(in the rows, 128 means zero)
Each row of numbers belongs to one of the elements below and depends on some of the facts about them. Some rows are named. Which element is each other row?

There are 2 kinds of fact about the elements: kurom, zazu.
kurom: uses; zazu: refers to
J_127: kurom J_493, J_259, J_306, J_650, J_505, J_93
J_145: zazu J_748, J_435
J_147: zazu J_571, J_388, J_200, J_93
J_178: kurom J_259, J_261, J_885, J_333
J_186: kurom J_418, J_984, J_334
J_226: kurom J_621, J_638, J_435, J_333
J_243: zazu J_172, J_414, J_200, J_333, J_609
J_256: zazu J_866, J_933
J_26: kurom J_695, J_539, J_981
J_261: zazu J_539, J_393
J_282: zazu J_272, J_730, J_141, J_585, J_607
J_288: zazu J_276, J_142, J_694
J_3: kurom J_758, J_956
J_306: zazu J_925
J_342: zazu J_20
J_398: kurom J_81, J_847, J_756
J_412: kurom J_571, J_704
J_418: zazu J_382, J_730, J_704, J_926
J_42: zazu J_272, J_89, J_907, J_725
J_436: zazu J_172, J_178, J_491
J_439: zazu J_48
J_441: kurom J_689, J_282; zazu J_353
J_460: zazu J_493, J_695, J_538, J_93, J_527
J_484: zazu J_676, J_743, J_880
J_486: kurom J_256, J_172, J_415
J_489: kurom J_334; zazu J_257, J_880
J_503: kurom J_42, J_491, J_933
J_530: zazu J_676
J_544: kurom J_689, J_409
J_548: kurom J_59, J_20, J_376, J_925, J_62
J_55: zazu J_98
J_558: kurom J_94
J_597: zazu J_382, J_676, J_607
J_607: kurom J_571, J_920
J_609: kurom J_694, J_98, J_31, J_342
J_619: kurom J_539, J_681; zazu J_689, J_676, J_999, J_756, J_237
J_65: kurom J_276, J_572
J_653: zazu J_816, J_885, J_527
J_668: kurom J_439, J_969; zazu J_257
J_687: kurom J_956
J_69: zazu J_701, J_509, J_607
J_701: kurom J_256
J_725: kurom J_94, J_93
J_730: kurom J_62, J_922, J_855
J_74: zazu J_572, J_376, J_93
J_751: zazu J_701, J_142
J_752: kurom J_243, J_491, J_7, J_575
J_762: zazu J_638
J_806: zazu J_486, J_643
J_81: zazu J_643, J_681, J_505, J_956
J_816: kurom J_572, J_559, J_460
J_824: zazu J_376, J_62
J_825: kurom J_278
J_886: kurom J_695, J_866, J_353, J_935
J_90: kurom J_674, J_89
J_907: kurom J_256, J_559, J_31
J_911: kurom J_841, J_62, J_435
J_920: zazu J_334
J_943: kurom J_580, J_81, J_919; zazu J_34, J_572, J_886
J_961: kurom J_59, J_922; zazu J_93, J_885

Known rows:
J_668: [118 135 125  77 144  98 120 106 177 107 141 136 108 160 102 156 135 101
  86 177  99 149 165 109 140 130 143 159 126 123 138 162 110 148 111 122
  94  81 142 123  72 109 135]
J_42: [128 152  82 154 153 117 131 127 110 125  93 111 100 134 170 117 170 167
 113 155 148 136 116 165 122 159 153 123 106 178 136 120 139 144 142 203
 108  64 147 153 151 103 100]
J_418: [101 145 104 119 152  93 131 110 129 115 111 118  87 126 147 127 166 180
 103 143 154 131  80 125 106 175 148 133  99 168 133 131 140 157 129 207
 122  71 135 158 153  79 113]
J_806: [123 134 128 141 115 148 122 149 146 151 128 129  92 118 134 104 128 126
 140 153 121 146 129 196 149 134 126 111 125 149 170 127 156  86 136 128
 106  58 128 111 115 109 137]
J_145: [104 118 139 145 125 134 118 123 132 158 137 136 102 112 131 118 125 148
 135 124 150 125 124 174 134 143 129 118 127 152 171 118 165 109 125 148
 136  72 137 139 135 100 126]
J_26: [157 103 133 128 130 121 105 125 152 117 127 143 137 129 110 108 131 101
 118 169 119  92 144 114 140 112 141 126 144 159 143 144 129 139 106 136
 118 102 139 123  91 144 122]
J_48: [127 129 147 127 118 132 134 135 102 125 154 135 132 125 121 120 130 121
 147 115 105 144 102 145 123 135 109 128 139 112 134 129 148 134 171  91
 129 162 111 143 132 143 161]
J_571: [134 115 135 154 163 125 136 103  79 150 176 149 159 132 138 123  99 123
 120  81  86 115 133 112 120 126 123 133 128 134 104 157 115 132 136  84
 177 196 119 143 166 134 137]
J_695: [159 141  95 149 160 136 137 123 108 145 141 126 157 149 146 149  87 111
  99 100  72 136 159 109 134 124 135 140 105 136  84 140  67 112 109  99
 147 180 121  99 151 114 119]
J_752: [131 105 154 117 134 105 103 108 121 114 169 145 134 147 114 109 141 104
 114 151 114 121 142 126 126 112 131 137 138 143 147 154 151 171 148 105
 115 129 123 160 102 165 148]
J_186: [144 105 156 121 149  97  96 116 127 112 178 155 144 139 113 102 135  99
 110 155  87  99 117 113 122 126 137 144 142 168 150 165 150 171 145 112
 120 127 121 162 101 156 155]
J_984: [126 121 138 130 117 131 129 140 137 134 133 133 121 113 124 113 119 137
 130 121 121 121  96 134 130 135 119 116 118 141 136 129 136 114 121 136
 133 119 113 118 142 117 140]
J_933: [132 122 147 126 100 141 130 149 136 129 126 128 130 110 121 114 123 127
 144 114 130 124  96 128 131 123 112 108 127 121 132 113 132 111 127 121
 129 142 105 112 137 134 144]
J_59: [129 129 115 144 110 129 150 146 130 146 129 119 106 128 140 130 135 141
 163 147 133 128 150 140 136 132 118 132 130  98 155 118 129  99 114 128
 112 107 120 117 140 140 102]
J_259: [116 128 140 126 124 125 135 124  99 134 161 139 120 136 131 122 137 130
 133 119 114 149 114 153 131 136 119 125 128 123 140 129 152 131 171 108
 136 144 118 152 132 130 159]
J_62: [147 147  94 151 126 120 159 149 119 143 155 109 124 165 158 164 116 127
 150 123  98 142 186 115 133 121 112 158 104  80 126 122  75 107 105  89
 106 159 102 101 154 156 102]
J_999: [ 90 113 143  76 105 130 151 109 159 116 108 137 134  97  92 174 121 139
 148 127 149 118  94  82 117 168 116 142 169  67 133 120 141 113 121 143
 167 150 143 133 110  87 121]
J_880: [ 97 124 147  66  97 128 160 117 164 100 112 135 130 102  86 165 123 134
 140 123 133 134  87  71 120 153 108 134 151  60 111 129 126 117 119 131
 157 161 126 117 113  96 137]
J_981: [144 153 106 128 130 131 133 149 139 130 131 119 124 141 137 141 120 111
 113 138  86 157 127 145 140 141 120 129 116 133 126 126 107 116 137 118
 102 117 116 102 124 110 141]

Which element is each row?
No name comes twice in this set of rows, the named rows included.
[ 78 136 111 101 143 100 140  91 134 118 100 126  95 121 135 157 158 188
 120 145 175 131  98 117 104 188 148 151 129 128 140 116 148 153 134 208
 141  79 161 171 135  63 102]  J_597
[146 112 118 122 103  81 130 144 130  75 106 103 132 152 140 140 187 160
 159 155 181  82 130  48 101 112 126 158 129  84 119 100 109 202 108 173
  77 162 116 156 127 214  81]  J_730
[ 70 140 107  76 143 110 162  84 165 126 115 137  84 121 111 164 139 157
 114 167 133 151 123 117 122 184 141 150 138  99 143 152 142 106 114 165
 148  61 158 136 108  45 113]  J_484
[ 85 114 125  65 156  85 131  66 192 108 127 151  94 136  95 149 148 134
  83 198 131 118 151  95 127 162 161 163 144 133 152 180 141 141  92 169
 131  35 163 148  73  70 110]  J_619

Now the same elements, written a new way:
Named rows:
J_758: [141 126 120 116 121 124 128 127 116 132 120 123 121 112 137 115 124 130
 126 123 113 133 141 119 131 118 116 123 103 128 143 103 133 143 126 128
 136 134 133 127 136 124 127 135 114 107 102]
J_725: [120 128 142 137 125 114 112 120 120 142 140 115 124 127 137 136 135 137
 132 139 117 146 115 144 123 152 135 129 155 133 133 137 130 133 147 138
 119 116 127 132 133 136 121 114 147 112 129]
J_933: [130 113 124 140 178 124 130 104 126  93 134 176 151 191 155 153 110 118
 113 144 109 137 103 118 121 148 105 137 172 154 134  76 122 108 155 112
  59  97  80 149 105 138  90 149 156  85  90]
J_538: [121 125 134 120 125 118 103 125 124 130 137 136 121 129 117 142 129 128
 129 140 123 141 133 148 135 168 132 120 150 140 136 128 138 134 129 140
 126 114 136 134 130 122 129 115 146 117 142]
J_259: [128 123 117 122 127 125 132 132 128 124 130 132 127 128 131 126 128 129
 127 116 132 124 138 120 122 118 131 129 123 121 132 119 119 127 116 126
 127 127 126 127 126 121 127 136 122 134 125]
J_919: [117 126 117 122 129 135 139 142 133 122 121 146 132 130 126 123 121 120
 128 143 137 116 135 121 128 124 126 132 133 121 115 123 125 124 110 128
 151 133 133 131 111 132 132 134 135 128 128]
J_333: [119 115 125 113 123 111 104 132 123 124 140 143 117 129 124 142 127 131
 126 132 125 141 145 145 129 170 140 123 153 136 142 116 127 131 116 140
 124 110 132 135 126 114 127 123 148 122 136]
J_376: [120 116 124 113 123 113 106 132 123 124 140 142 118 130 123 141 127 130
 127 130 127 139 146 143 128 164 138 123 150 135 143 117 128 131 116 139
 124 112 132 134 126 114 128 123 145 122 137]
J_880: [124 122 135 131 125 121 117 129 123 136 131 124 123 128 135 132 132 134
 125 142 121 138 123 140 125 152 136 130 148 134 129 129 129 127 136 136
 122 122 124 134 129 132 124 120 145 118 128]
J_435: [113 103 115  90 111 103 114 135  99 104  95 122 105 102 175 115  84 142
 151 139 150 176 113 137 155 164 160 122 165 133 178 213  80  94 146 103
 162 148 160  87 158 157 123 138 121 184 128]
J_409: [133 129 124 134 131 162 136 141 127 111 111 137 125 137 127 127 122 109
 125 155 132 109 132 117 122 152 123 139 141 149 114 137 151 126 113 122
 152 143 123 134 118 130 144 138 132 155 135]
J_911: [126 140 133 135 130 125 130 116 127 135 136 117 133 124 126 127 134 128
 139 118 128 129 120 126 126 109 120 127 119 122 127 136 129 136 136 124
 128 128 133 124 132 131 127 124 120 126 130]
J_382: [124 121 136 130 124 120 115 130 122 136 131 124 123 128 136 133 131 135
 124 144 121 140 123 141 126 157 138 131 152 137 130 129 131 127 137 137
 120 120 123 135 129 132 124 119 147 117 128]
J_256: [144 134 108 145 191 142 163  96 139  91 142 179 165 202 139 140 115 112
 122 103 124 106 107  78 112  73  87 134 118 130 120  82 124 123 128  95
  71 121  80 136 107 138 102 165 108 115 103]
J_752: [129 142 136 136 131 130 130 118 129 134 131 116 133 124 123 127 132 126
 136 126 128 127 117 128 131 113 118 126 118 126 123 139 135 135 140 125
 130 132 134 125 133 134 129 122 121 125 132]
J_489: [104 156 133 136 128 135 160 129 154 138 123 120 158 106  97 115 132 115
 141 119 152 104 114 126 151  43 107 126  84  89  93 133 108 122 132 127
 147 132 155 120 107 134 126 119 119 104 130]
J_55: [128 137 118 107 105 151 142 152 113 142 118  95 120  91 118  84 137 117
 142 111 158 120 124 103 154  75 131 137  91 114 133 206  87 149 111 117
 151 166 150  94 135 133 144 131  72 161 138]
J_393: [135 117 144 147 103 105 139 137 174 156 110  59 107  73 160 129 149 185
 113 136  97 122 151 176  68 124 171 142 128 105 111  90 187  96 137 154
 184 145 134 144 156 144 142 114 190 144 143]
J_984: [ 98 128 123 119 123 121 145 144 149 126 119 142 144 114 110 123 121 121
 127 134 148 117 130 138 149  96 128 127 121 102 108 119  98 105 121 134
 140 120 146 127 101 128 121 124 144 104 125]

Name these rows:
No name comes twice in this set of rows, the named rows included.
[133 139 115 118 129 139 137 129 139 119 131 139 132 126 102 125 129 115
 132 103 140 107 148 114 134  95 114 121  92 118 127 119 130 137 102 123
 139 135 140 124 124 109 140 135 102 140 138]  J_243
[133 136 154 154 119 153 122 116 139 105 104  82 136 108 113 144 140 107
 128 103 143 118 121 151 139 120 130 134 115 147 126 147 119 102 172 114
  83 114 127 121 134  98 126 122 122 162 130]  J_90
[130 106 148 141 111 141 108 137 134 102 102  99 122 113 128 150 136 118
 110 122 137 129 134 163 129 170 155 140 153 158 136 129 110  89 159 127
  73 101 112 132 126  92 121 125 152 156 124]  J_89
[118 158 125 129 135 144 142 122 139 128 133 134 142 121  96 124 131 106
 146 126 142 105 129 118 141  87 100 123  98 114 107 137 142 145 112 125
 161 139 154 125 116 127 143 124 111 127 147]  J_943
[126 125 114 143 136 150 177 145 118 123 106 139 147 147 157 100 115 115
 124 139 144 112 104  84 122  86 122 148 121 112 103 136  90 113 126 106
 133 147 108 121 106 153 120 154 105 133  90]  J_81
[119 104 119  99 104 123 110 163 100 146 131 115 101 116 138 101 134 140
 128 142 144 148 124 125 141 162 165 139 160 131 149 207  87 142 108 134
 134 147 133 107 136 141 135 123 116 157 148]  J_98
[129 118 141 154 139 120 134 122 100 146 134 123 133 163 174 122 124 143
 126 152 120 155  77 115 116 153 141 140 173 134 123 161 105 123 165 121
  98 127  94 127 132 168 107 128 133 121 106]  J_486
[166 112 135 110 137 136 132 141 161 143 107 153 127 152  92 114 113 151
  82 124 122 119 124 128 174 122 139 102  83 137 121 126 138 100 128 138
  87 154 109 119 142 131 127 123 106 121 145]  J_969
[127 116 132 135 126 151 120 145 120 118 113 135 117 138 138 134 124 118
 118 175 123 125 127 135 118 194 138 142 174 159 119 136 152 123 122 134
 143 132 116 142 119 135 138 129 156 142 134]  J_689
[130 116 126 110 116 125 102 135 115 122 119 135 113 114 127 134 122 123
 120 148 114 140 150 145 138 176 128 122 141 150 148 105 142 134 124 140
 132 118 135 137 129 111 130 125 145 110 116]  J_695
[130 146 138 147 134 162 132 124 124 122 116 121 131 133 123 130 128 108
 136 159 128 114 113 122 127 145 111 136 138 148 109 154 162 136 135 122
 153 144 129 132 126 140 143 126 128 145 140]  J_544
[128 134 141 123 119 125  99 118 114 132 125 120 118 110 123 136 127 121
 132 149 111 144 131 151 143 166 117 120 137 151 144 122 152 144 145 139
 132 119 142 134 136 120 130 114 143 101 123]  J_886
[118 133 139 126 125 113 100 117 121 135 146 128 122 126 119 144 133 130
 136 136 122 146 127 149 133 159 130 120 150 137 139 135 138 139 137 139
 124 111 139 133 133 124 127 111 146 113 142]  J_178

Now the same elements, written a new way:
Some rows with their names:
J_98: [135 133 114 105 140 140 155 127 129 153 115 116 127]
J_816: [105 139 125 113 141 127 121 122 118 143 108 114 116]
J_999: [102 140 130  95 122 146 137 134 134 146 112 140 141]
J_414: [125 129 130 102 136 147 148 130 132 145 113 139 133]
J_42: [151  95 122 120 108 138 140 144 141 120 146 146 103]
J_907: [126 143 123 111 139 115 140 122 129 154 107 112 127]
J_694: [135 147 110 115 135 127 155 117 123 153 117 145 123]
J_282: [142 108 104 130  94 119 133 156 148 136 144 174 102]
J_141: [124 139 127 106 129 134 147 131 132 150 115 162 131]
J_969: [120 134 125 101 131 148 150 129 129 146 117 148 131]
J_825: [116 135 135 106 131 137 141 127 131 143 113 143 135]
J_409: [118 133 127 103 130 149 148 127 129 144 118 148 133]
J_484: [ 57 138 114 108  61 148  93 142 158  98 147  91 146]
J_743: [ 91 149 130  98 116 147 134 124 135 137 117 130 148]
J_704: [122 135 124 101 126 143 150 130 131 150 118 158 131]
J_762: [140  92 115 126 116 136 130 152 144 119 141 118 110]
J_393: [128 132 131 104 134 142 150 128 132 144 115 140 134]
J_261: [141 104 113 135 117 159 130 161 149 117 138 115 106]
J_691: [117 135 129 103 132 142 143 129 130 143 116 146 133]

Name these rows:
No name comes twice in this set of rows, the named rows included.
[110 125 125 102 133 158 137 131 118 139 119 149 120]  J_571
[158 110 107 149 117 109 139 140 142 121 146 165 102]  J_288
[113 121 128 105 139 152 133 137 122 140 115 134 121]  J_200
[111 143 121 159 114 127 133  75 145  47 171  67 163]  J_489
[138 125 117 101 142 142 157 131 129 157 111 108 126]  J_172
[136 125 125 101 134 149 160 129 133 146 119 144 135]  J_334
[112 146 145 121 130 146 129 137 146 137 105 129 125]  J_127
[122 149 128 112 137 157 144 144 128 142 116 147 136]  J_621
[120 146 127 115 130 171 145 141 138 143 112 142 122]  J_259
[147  87 116 121 119 141 135 154 146 122 138 109 113]  J_436
[137 123 138  91 128 157 161 123 128 144 121 154 130]  J_491
[101 147 124  96 105 134 135 143 139 158 113 166 135]  J_382
[144  98  99 126 119 136 131 145 138 127 138  97 101]  J_342
[116 143 128 116 127 168 145 137 141 142 112 139 119]  J_650
[127 150 128 110 143 151 144 144 122 139 117 153 146]  J_841

